In the rows, zero is written as 128.
Each row is followed by its class; each block has classes of its own.
[100 120 171 129 127 137 116 157 110 126 139 140 124 143 141 168 129 118
 153 143 164 121 133  89 113 150 164 131 139 134 138 168 158 113] : J_147
[109  75  82 121 186 157 106 120 145 111 194 142 143 222 111 169 170 128
 130 106 184 112 154 123  81 136 150 165 187 147 112 139 166  59] : J_995
[133 113 144 145  68 110 139 128 141 144  65 158 114 146 131 122 124 155
 168 114 119 168 132 122 156  94 128 133 108  93 134 105 105 147] : J_879
[118  90 189 120 114 101  95 113 130 159 158 119  87 199 137 205 128 145
 150 118 149 135 171 120 107 109 122 120  97 148 110 146 159  87] : J_612
[133 100 122 144 141 133 145 132 144 114 117 137 125 135 124 153 126 122
 143  90 131  96 130 167 117 103 130 129 117 111 131 112 131 126] : J_879
[139 104 130 149 159 145 141 123 159 125 116 126 126 127 112 143 123 123
 125  97 137  96 126 169 128 104 132 137 116 120 110 119 115 117] : J_612
[138 110 144 140  72 105 124 109 142 160  82 146 118 140 138 110 134 152
 156 122 127 158 148 115 167  97 137 141 117 102 114 126 114 157] : J_968
[151 113 153 114   9 111  86  52 171 126 105 119 136 193 125 118 156 127
 170 116 119 128 193 154 198  98 176 168 147  61 152 141 131 148] : J_751
[119 118 167 158 124  98 105 116 121 164 147 119 123 175 119 175 129 129
 148 116 178 112 133 115 143 112 112 138 127 151 103 145 129  88] : J_612
[118 116 113  95 150 125  85  97 136 132 128  77  88 145 102 105 140 138
  48 145 176  88 112 129 159 168 153 180 188 110 195 102 130 118] : J_282
[117 142 138 134  48  80 141 110 130 122  92  92 124 132 150 144 109 118
 140 134 131 159 184 108 138 119 147 155 163 102 156  82  85 185] : J_500
[110  94 142 117 126 123 135 139 129 111 157 119 120 161 152 176 131 109
 119 104 141 122 178 126  95 136 128 130 151 117 132 110 162 135] : J_995
[ 81  84 180 148 133  76 108 161 109 142 144 105  54 169 138 227 114 119
 116 120 173 121 158  96  97 141 117 140 161 168 133 120 146 110] : J_968
[140 126 125 114 193 177 124  89 167  90 158 170 157 178 110 121 179 142
 153 103 146  93  87 169 156 135 163 109  69  81 160 165 148  63] : J_580
[140 113 155 134  79 107 127 118 138 152  73 145 115 146 125 122 123 153
 147 129 137 164 144 121 143 100 133 133 108  99 120 118 105 145] : J_580
[132 115 151 143  78 103 121 124 146 147  57 159 114 138 122 108 121 147
 146 118 135 165 119 121 149  99 139 138 108  96 127 113 107 148] : J_147
[134  89 117 147 145 112 131 153 133 115 129 136 107 172 135 180 127 114
 122  90 171 103 159 128  98 124 133 158 122  89 128 101 152 116] : J_443
[143 108 123 145 164 130 123 125 158 132 108 134 122 134 113 156 133 119
 128  85 131  94 115 169 105  95 125 143 109 112 108 118 124 129] : J_443
[112 125 169 159 137  95 104 125 127 148 122 111 121 141 128 158 106 133
 124 149 158 106 104 119 167 108 157 145 108 139 116 141 118  85] : J_612
[154 130 174 123  94 116 120 106 115 139 119 142 125 152 122 159 150 164
 184 149 121 140 165 113 116 127 143 115 101 119 137 165 148 154] : J_282
[128 119 149 151 157 142 117 136 124 128 137 160 120 156 123 168 133 151
 120 120 153 107  90 123 100 123 136 130  93 142 138 159 169  87] : J_879
[ 79 159 135  66 171 204 135 132 131 117 157  74 114 116 131 168 128 109
 125 108 111 111  79 142 139 167 117  74 151 136 161 174 138 119] : J_131
[128  89 134 135  95 117 120 112 147 118 147 106 138 170 140 160 125 118
 170  65 132 114 175 160 122 122 145 155 118  89 147 101 139 147] : J_11
[137  72 134 146 124 108 124 136 154 107 137 152 123 162 143 178 141 119
 160  86 151 121 189 156  79 103 142 152  97  99 145 103 152 152] : J_995
[157 124  76 175 182 123 147 121 154  89 131 140 190 148 114 159 147 110
 187  73 122 132 146 214 109  69 137 142 102 109 125  94  73 129] : J_995
[119 120 129 123 119  96 102 138  98 121 131 150 100 141  96 150 155 134
 195 136 150 160 107 119 129 166 146 111 120 118 186 117 127 125] : J_11
[145 124 154 128  69 116 131 121 138 152  73 150 121 139 127 107 124 154
 142 135 130 176 145 114 151 108 131 135 106  96 122 122 105 149] : J_580
[140 116 163 132  68 114 126 112 134 154  75 152 119 148 126 114 129 153
 153 129 129 165 149 119 146 106 136 134 115  99 122 121 105 151] : J_580
[145 120 150 146  67 104 131 122 143 151  76 144 122 136 128 118 126 157
 145 117 129 166 138 112 160  93 132 138 111 105 116 124 112 156] : J_751
[134 111 147 130  74 104 126 100 141 151  81 147 113 153 123 125 135 151
 158 111 132 154 136 127 145 104 131 124 114  94 129 121 105 140] : J_131
[132 119  62 127 120  83 114 180 142 106 191 170 160 164 143 172 132  81
 140 116 198 188 156 153  87 101 148 143  97 109 153  78 105 105] : J_580
[140  83 119 128 162 126 129 136 149 113 144 126 106 165 133 164 132 116
 122  93 147  80 179 138  90 129 129 155 120 108 128 116 158 120] : J_443
[129  75 128 132 126 111 132 134 144  95 133 133 116 184 133 160 135 112
 140  84 173 104 189 136 107 133 139 150 132  89 139 105 157 109] : J_147
[135 106 143 147  69 105 136 128 144 144  56 154 107 139 128 114 123 153
 156 124 124 153 131 125 162  93 130 140 115  89 132  99 109 144] : J_879
[133 115 141 150  71 101 134 129 135 149  60 153 118 139 130 110 119 153
 157 125 125 158 124 123 162  87 132 139 113  94 133 102 102 151] : J_879
[162 163 114 140  92 143 150 131 123 114 144 128 176 119 140 146 125 112
 172 101  96 173 186 169 108 115 142 136 116 110 154  93  97 182] : J_612
[128 107 122 145 149 126 140 117 146 108 116 129 126 134 112 142 130 121
 135  94 129  89 118 168 111 109 127 130 121 125 102 110 123 124] : J_500
[113 152 143 168 137 167 132 133  88 123 220 146 176 186 150 203 130 114
 132  78 126 107 118 141 101 149 157 134 154 145  99 122 157  89] : J_282
[112  89 138 140 129 112 113 124 128 110 149 126 104 170 143 176 131 118
 117  95 154  88 161 142 101 134 152 150 153 109 148  82 140 127] : J_282
[104 155 167  89 126 165 113  93 131 125 149 127 153 154 159 142 124 131
 132 100 122 138 116  96 121 129 136  89 102 147 119 208 152 105] : J_147
[131 109 125 147 143 128 135 113 148 114 109 130 129 132 113 143 128 125
 135  92 131  93 111 169 114 101 132 132 110 121  98 117 125 123] : J_500
[106  88 133 120 142 120 122 130 139 108 129 112 103 157 142 173 119 110
 126  78 152  99 156 144  96 124 129 124 139 114 134  98 151 120] : J_147
[145 115 149 147  67  92 126 122 140 159  64 147 117 138 124 114 121 163
 144 129 128 167 130 120 158  92 132 145 107  97 106 103  98 156] : J_282
[146 108 123 156 148 131 139 134 165 115 107 131 133 119 114 146 131 126
 126  98 136  99 125 163 123  92 122 136 118 126 107 126 123 132] : J_751
[135 103 113 148 154 134 133 125 149 122 136 135 131 126 128 152 137 113
 134  95 136  91 131 166 119 107 137 132 126 126 110 125 136 132] : J_968
[141 120 153 145  71  98 123 117 142 156  65 149 118 137 128 115 125 160
 143 125 126 162 125 123 158  92 128 138 107  96 111 103  97 155] : J_282
[120  97 130 133 147 105 129 142 143 109 115 112 114 141 127 133 110 121
 118 111 153  90 153 125 116 129 119 141 127 129 125 123 150 124] : J_147
[117 123 192 140  83 107 107 113  79 176 140 104 113 139 128 203 102 142
 175  94 107 157 128 124 107 127 148 112 111 161 105 148 132 133] : J_11
[118  80 127 139 139 111 134 154 153 101 136 122 113 174 130 169 114 114
 122  84 162 111 170 138 101 128 137 159 129 110 131 104 152 109] : J_147
[138 102 116 139 148 139 137 115 158 116 120 141 132 135 116 150 138 119
 140  87 135  90 125 177 105 105 130 122 114 110 118 122 125 120] : J_131
[127 139  97 150 132 111 138 164 140 123 175 117 192 175 152 179 107 122
 191  82 150 184 125 152 106  82 135 139  53  99 171 122 115 169] : J_11
[148 113 109 141 163 143 127 123 152 127 114 134 125 130 114 147 134 113
 118  94 129  91 122 167 109 106 132 145 124 112 106 118 121 121] : J_443
[112 135 136 142 166 136  97  96 122 123 168 146 147 119 136 119 171  98
 134  99 112  53  81 194 151 129 142 109 154 127 136  89 140 125] : J_968
[127  80 150 134 120 116 132 141 142 111 146 121 122 154 147 170 127 117
 160  88 123 124 176 160 102 123 145 141 107  99 145  91 132 137] : J_11
[125  76 155 137 142 117 135 130 138 117 144 115  95 164 125 166 127 125
 128  94 164  90 178 135 126 141 136 149 124 110 136 111 150 104] : J_612
[132 142 135 107 115 137 105 139 112 120 157 121 123 151 116 155 157 104
 181 127 116 135 173 142 119 163 152 153 151 108 189 126 129 161] : J_443
[ 70 112 236 147 145 123 122 135  80 132 124 128  72 153 143 236 120 148
 135  89 140 119  90  94  67 145 127  89 118 171 107 148 161 102] : J_500
[142 119 153 143  69 103 127 120 153 150  72 146 122 138 126 116 133 156
 158 120 130 166 135 115 163  86 127 134 107 103 121 130 107 161] : J_751
[138 113 152 146  58  86 130 107 138 146  60 154 113 149 122 110 129 157
 153 123 130 167 130 119 151  93 132 141 104  94 102 103 103 143] : J_500
[137 117 138 138  80 103 133 110 143 147  79 144 123 144 126 113 128 146
 146 125 134 149 138 124 149 101 131 133 119  95 127 118  98 144] : J_131
[138 104 119 143 154 137 131 123 157 112 103 137 132 125 114 142 127 119
 129  85 137  97 122 170 108 106 135 132 118 118 108 117 131 117] : J_147
[146 104 129 128 101  83 128 120 149 123 162 123 134 175 119 123 133 130
 154 120 138 136 212 126 150 134 133 164 118 126 128 111 127 105] : J_612
[103 106 201 142 114 111 112 110 118 160 134 151  94 162 150 171 138 151
 187 108 122 132 149  93 128 118 126 105 101 167 107 175 134 121] : J_968
[128 118 159 138  63  99 127 103 137 144  70 147 113 154 129 114 131 156
 151 124 125 164 128 115 149 101 134 139 113  99 111 109 107 144] : J_500
[102 150 173 144 104 135 122 118  90 143 117 117 114 140 138 147 121 141
 105 133 113 127  99 107 137 148 125 126 166 150  89 109 134  99] : J_500
[126  96 157 131 127 109 129 144 140 111 143 125 115 172 147 173 131 136
 127 116 136 121 174 138  98 122 139 148 119 105 152  99 142 144] : J_282
[ 96 146 168 107 146 125 107 150 106 129 127 125 116 106 138 135 133 114
 122 156 135 121  92 114 133 151 133 101 141 139 149 130 141 121] : J_147
[148 132 153 117  39  83 127  92 140 121 115 109 129 161 127 121 134 137
 147 126 135 157 191 118 164 141 155 170 114  81 162 118 129 150] : J_500
[ 96  96 142 130 159 154 126 156 151 109 192 138 131 206 183 219 134  99
 113  87 169 149 144 165  94  96 168 140 113  81 170  74 121  92] : J_612
[138 103 119 136 147 132 143 122 154 119 125 135 136 133 121 152 136 119
 136  89 137  95 129 171 107 105 123 118 115 113 109 120 126 118] : J_131
[140 117 153 138  67 105 129 116 140 155  79 147 118 146 130 124 127 160
 148 116 125 167 139 117 151 101 132 138 112  97 111 109 105 152] : J_282
[111 121 209 121 107  81  84 108 118 165  82 119  80 129 129 159 119 142
 112 158 127 147  76 122 131 103 116  95 102 137 134 141 115 124] : J_11
[135 105 126 146 144 133 136 129 145 122 123 133 127 136 118 157 129 126
 126  95 134  98 120 166 118 111 136 135 127 113 107 106 125 127] : J_282
[144 113 160 133  64 107 125 109 140 157  68 152 116 152 124 111 128 157
 148 127 134 171 148 119 153  99 131 136 109  93 115 117 102 142] : J_580
[111 121 121 117  68  65 111 163 147 129 141 109 140 136 126 160 121 115
 122 114 135 193 141 140 137 124 145 165 139  99 144  64 151 156] : J_995

A new block, with new classes.
[ 88 182 104  75 125 117 117 164 159 203 102 117 182  52  81 110 123 135
 119  95 138 121 203  72 158  80 111 110  74 101 147 102 124 112] : J_167
[ 84 171 128 146 159 122 130 170 183 134 125 130 155 124 152 123 122 107
 128 112 153  91 175  77 182  57 112 149 112  99 158  86 162 122] : J_669
[128 147  75 162 133 126  88 117  83 129 143 116 107 118 177  84 141 129
 159 155 116 109 146 141 150 122 143 100 125 130 162 128 122 140] : J_69
[ 79 120 122  85 136 150 118 134 163  80 100  96 171  68 110  94  92 144
 175 118 160  68 205 140 172 130 168  92 120 108 162 136  94  89] : J_629
[ 92 159 101 155 128 145 107 112  73 121 112 150 169 111 144  87 141  81
 166  80 113 103 154 139 127 166 178  72 151 124 139 150  85 109] : J_287
[132 184 123  72 137 134 175 157 168 108  93 104 140 139 136 118  83 115
 163 100 120 141 189 130 136  96  88 128 129 104 136 122 134 129] : J_847
[ 88 188  98 145 137 184 141 200 121 107  78 121 192  68 167  90 124 126
 125  65 137 100 252  68 171  87 127  68 118  87 124  97  90  90] : J_287
[ 97 173  94  44 165 157 142 168 157 136  46 100 147 116 180  89 114 174
 162  68 124  95 235 140 123 101 102  53 115 115 127 138 121  73] : J_669
[120 170 150 101 163 134 158 179 147  66 109 140 170  99 122 114  62 111
 149 171 117 143 177 120 123  88 107 132 149 115 160 117 189 128] : J_486
[121 179 147 116 154 135 121 114 135  99 159  85 180  85 165 128 103 102
 147 117 127 147 169  89 122 111 151  82 112 112 134 165  61  80] : J_69
[148 155 120 122  72 150 162 143 104  93 149 154 196 106  73 129 125  89
 125 117 121 131 187  71 180 126 108 136 125 120 175  82 138 121] : J_847
[108 165  95 139 154 123 153 189 123 168 161 169  90 117 168 112 119 109
 167 143 136 104 186  71 159  90 102 156 104 103 134 104 185 130] : J_847
[107 164 185 126 124 209 170 208 131 198  89  91 206 100 156 164  88 155
 120  58 139 121 221 142 116 147 157  38 155 105 103 179  50 112] : J_752
[150 120 153 113 127 165 157 149 150  67  85 122 171 114 120 106  51 123
 168 150 136 104 215 146 169 149 159 114 171 105 180 147 122 119] : J_69
[160  83 107 180 118 117 153 181 137  28  78 140 121  72  83 104 117 136
 160 180 141 143 138 106 144 122 138 142 130 109 145 105 175 129] : J_752
[100 143 115  86 143 193 132 228 136 121  98  66 209  53 153 123  87 188
  91 112 123 126 210 149 103  97 122  40 131 117 129 108 158  73] : J_486
[ 91 130 162 138 102 168 125 159  87 146 113 122 153  73 141 131 141 182
 109 114 128 107 187 129 165 178 168  76 114 112 111  99  72 128] : J_400
[140  90 136 163 109 101 155 136 174  43  80 136 162 134 140  81 103  72
 152 120 137 136 139  83 181 148 138 156 141 101 168 123 133 107] : J_287
[105  90 150 167 115 165 169 170 112 102 143 198 105 138 113  96 130 112
 143 152 135 111 184  67 171 135 145 184 118 105 154 100 108 110] : J_486
[102 135 124 137 137 164 161 185 135  96 123  90 209  54 130 103 112 167
 121  94 146 118 199  79 154 130 148  84  93 113 112 146  82  83] : J_669
[111 173 122 117 133 139 137 169 137 104 120 151 143 100 116 134  80 111
 151 126 105 168 166 124 112 103 155 184 128 111 130 113 181 139] : J_629
[ 67 185 124 131 115 126 146 169 131 235 137 132 236  78 135 120 132  87
  89  55 106 152 161  54 118 100 121  97  93 109 135 123 110 108] : J_287
[ 87 183 114  88 147 203 138 144  88 119  77 102 190  71 165  96 107 158
 123  83  92 132 226 163 128 134 143  40 146 102 121 138  66  95] : J_676
[ 54 162 121 148 181 153 151 121 120 169 134 206 123  91 142 116 133 111
 143 144 119  88 203  95 162  99 130 181 102 103 118 158  70  98] : J_676
[ 62 168 103 136 177 194 119 155 163 162 147  77 200  87 144  98 130 129
  97  88 131 128 212  99 155  90  96  71 120 100 108 127  69  84] : J_287
[ 96 169 139 116 136 167 137 164 104 144  93 147 188 123  88 124 102 146
 135  67 133 120 202 137 164 139 128  92 174 123 140 158  71  52] : J_486
[ 97 194 116 114 158 194 159 172 120 119 114 161 162 114 126 149 113  92
 131 117 102 134 228  95 120  52  96 122 144  99 145 112 144  89] : J_761
[144 164  64 155 114 130 130 135  96 110 108  94 126 135 185  61 106 140
 183 105 107 109 146 182 140 128 156 103 130 122 174 135 123 128] : J_69
[110 102 121 134 131 163 154 175 142  13  73 126 147  75 147  61  79 171
 148 150 124  90 188 138 156 142 173 143 107  96 139  82 173 121] : J_69
[118 117 122 110 121 130 162 182 152  99  92 147 158 126  97 130  90 133
 107 128 146 101 145 108 156 119 118 178 142 121 118 122 151 168] : J_847
[134  94 112 108 110 160 138 180 165  92 102 161 122 153 136 115 103 118
 154 169 126 131 203 118 153 120 128 151 126 111 193  90 166 111] : J_167
[107 138  87 110 129 120 126 121 164 125  77  51 162  83 123  99 141 121
 139  69 106 153 161 145 130 105 133  74 111 102 161 134  91  68] : J_669
[128 175  96 148 125 210 170 198  58 121  47 141 158 127 124  75 138 114
 133  81 115 133 235 113 139 119 114  49 177 106 146 147  40 116] : J_486
[149 147 154 100 112 179 156 143 129 105 136 161 111 126 132 137  92 125
 162 185 104 121 217 174 140 137 152 178 127 113 158 108 138 144] : J_167
[136 144  51  93 166 134 146 179 162  56  43 127 129 116  70  72  98 146
 179 127 129 142 193 126 131  78  90 107 150 112 160  99 201 110] : J_669
[103 135 156 149 120 148 176 136 207 109 174 108 187 125 117 120  56  92
 165  87 130 154 187  70 159 121 133 155  85 108 152 129 125 117] : J_287
[174 107 206  92  87 141 194 170 143  60 181 118 128 135 140 141  73 153
  92 171 133 132 131  95 149 102 120 176 131 115 149  74 160 146] : J_486
[102 131  63 150 190 153 135 183 142  77 116 118 115 120 170  79 108 123
 189 157 132 108 186 152 153 117  98  85 146 110 153 130 188  88] : J_847
[ 89 138 170 102 104 149 147 148 113 118  97 110 164  54 179 136 114 177
 134  88 117  90 189 160 151 147 202 116 116  93 118 147  21  64] : J_752
[156 134 115 132 116 130 169 177 106  14 120 145  95 119  98  89 105 164
 120 171 139 106 129 121 198  77 112 143 150 102 171  59 162 153] : J_167
[ 49 122 144 112 170 113 161 157 123 143 102 120 191  81 171  65 117 138
 131 120 113 113 129 101 131 144 119  82 105 109 126 163 137 106] : J_761
[ 92 157 152  99  84 152 154 151 139 138 109 102 192  64 161 136  84 133
 122  72  85 124 197 120 151 105 153  97 101  97 174 106 128 121] : J_752
[151 191 126  98 128 148 175 170 141 170  48  99 126 135 121 139 122 160
 109  63 118 125 175 147 114  83  82  92 131 124 103 127 145 160] : J_669
[144 111 121  82 137 129 156 149 153  97 168 119 104 134 128 133 115 115
 146 182 146 130 164  83 142  90  88 130 126 117 151 116 123 125] : J_847
[147 161 172 136 105 215 187 145 121 101 186 144 154 103 134 156  82 109
 150 122 135 133 246  66 150 118 162 139 110  99 135 118  68 120] : J_676
[102 166 126 168 129 198 151 178 122 118 148 143 130  97 172 122 106 168
 111 116 119  76 214 138 197 116 139 155 123  94 126  70 147 114] : J_400
[165 151 100  83  93 151 201 160 143  88 113 129 119 112 108  62 100 117
 139  89 135 106 185  49 161  77  97 151 105  95 155  89 158 147] : J_629
[151 154 117 130 107 132 128 100  99  54  81 109 126 102  92  88 144 120
 182  77 132 139 184  78 167 147 116  84 104 117 122 113 120 103] : J_761
[ 98 201 115  90 180 159 109 161 162  75  67 126 151 114 106  87 116 114
 167 127 148 131 235 101 140  78  94 119 132 100 125  93 112 100] : J_486
[138 160 112 131 138 165 132 140 139  86 112 102 155  97  90  98 118 110
 141  98 132 154 201  76 156  99 118  80 134  92 153 101 110  75] : J_69
[137 126 126  74 135 110 151 161 152  76 145 127 136 142 136  98  86 130
 202 195 145 155 186 100 154 137 108 145 123 120 161 116 123 132] : J_847
[101 177 126 108 156 137 149 162 143  86 113  63 190  70 153  78  80 149
 157  70 137  97 174 134 164 114 152  51 136  94 151 123 140  93] : J_669
[104 106 132 132 141 140 160 160 199 120  95 127 185  87 109 111  86  98
 126  86 141 122 177  78 141 128 140 145 118  98 120 146 136  82] : J_287
[129 144  69 143 105 137 103 122  94 106 106 113  70 122 142  87 161 151
 152 108 118 115 156 136 163 112 118 115 102 131 136  96 140 145] : J_629
[ 80 135 129 147 168 168 152 183 172  82 155 142 111  67 120 136 113 163
 154 153 151  89 200  99 151  61 128 144  86  91 124  80 149  73] : J_752
[108 164 166  98  90 171 189 156 143 143 101 104 173 104 156 159 127 157
 124  93  98 142 215 106 103 104  96 115  36 128 112 115 107 116] : J_761
[144 184 158 104 143 165 179 142 121  96 117 138 128 123 112 134  89 122
 143 107 115 141 194 106 154 114  98  81 164 101 142 120 117 117] : J_400
[107 231  85 125 151 153 155 154 183 109 103  80 160 112 114  99 100 118
 160  43 119 137 213 106 159  37  89 112 101  92 155  84 151 105] : J_669
[ 76 134 134 133 132 185 155 143 111 141 105 110 171  52 108  85 132 153
 111 100 113  95 195 133 142 138 159  77 101  95 129 120  76  97] : J_69
[102 173 153 136 118 152 156 177 124 181 136 106 209  84 172 132 137 132
  80  64 135 118 162  67 143 129 122  61 104 107 118 123  83  90] : J_400
[111 143 125 106 120 185 190 149 210 117 110 117 158 142 151  63 108 118
 159  93 142 113 236  96 170 101 111 164  86  71 164  68  99  75] : J_676
[156 136 135 134 125 191 164 161 162  51  89 127 153 130 138 146  80 100
 129 127 138 126 199 118 133  96 142 140 156 101 142 117 123 133] : J_676
[ 98 149  82 124 128 145 162 210 175  98  52 149 222 127 135  97  76 129
 139 111 125 142 186 120 132 117 136 172 137 107 155 128 110 113] : J_400
[133 111  81  75 103 147 141 158 175  71  63 120 131 100 140 100  87 143
 125 122 104 100 176 149 133 102 136 153 124  99 167  58 206 129] : J_400
[ 67 119 122 140 156 169 141 205 137 129  56 113 181  58 163  83 139 168
 119 105 136 111 213  93 159 129 121  56 114  91 112 138  80  76] : J_752
[107 120  99 122 107  88 129  88 111 113 134 138 137 151 128  74 136 107
 175 110 108 126 116 114 160 144 145 132 117 135 188 138  98 132] : J_669
[ 92 173  73 109 145  95 111 119  97 120 172 115 155 131 156  83 138 101
 168 125 119 138 107 108 120 122 115 103 108 139 140 139 104 141] : J_847
[104 185 162 126 122 166 171 144 141 105 184 151 159 150 132  96 106 108
 171 102 133 130 222  44 189 110 124 149  95 101 165  74 116 131] : J_669
[ 98 162 134 142 111 192 169 189  79 151 102  97 183  68 193  98 165 152
  71  59 111  95 187  95 143 116 119  58 103  92 102 100 111  83] : J_761
[106 103  84 149 154 155 122 185 207  72  49 108 169  79 100 106 117 133
 119 126 167 103 189 103 135  88 147 159 107  94 118 116 112  72] : J_69
[ 98 131 117 155 150 145 143 169 153  43  91 131  86  99 124  84 104 141
 177 143 129 107 198 128 174  88 124 139 107  95 162  71 172  97] : J_486
[ 92 175 170 101 164 177 138 146 146 136 149 129 194 112 148 189 112 108
  82 113 107 133 147 138  85 109 114  79 122 137 112 166 126  85] : J_167
[104 134 139 170 137 140 148 175 165 112 132 143 164 119 109 150 113 110
 137 100 156 134 156  61 133 106 137 183  96 111 101 125 144  92] : J_761
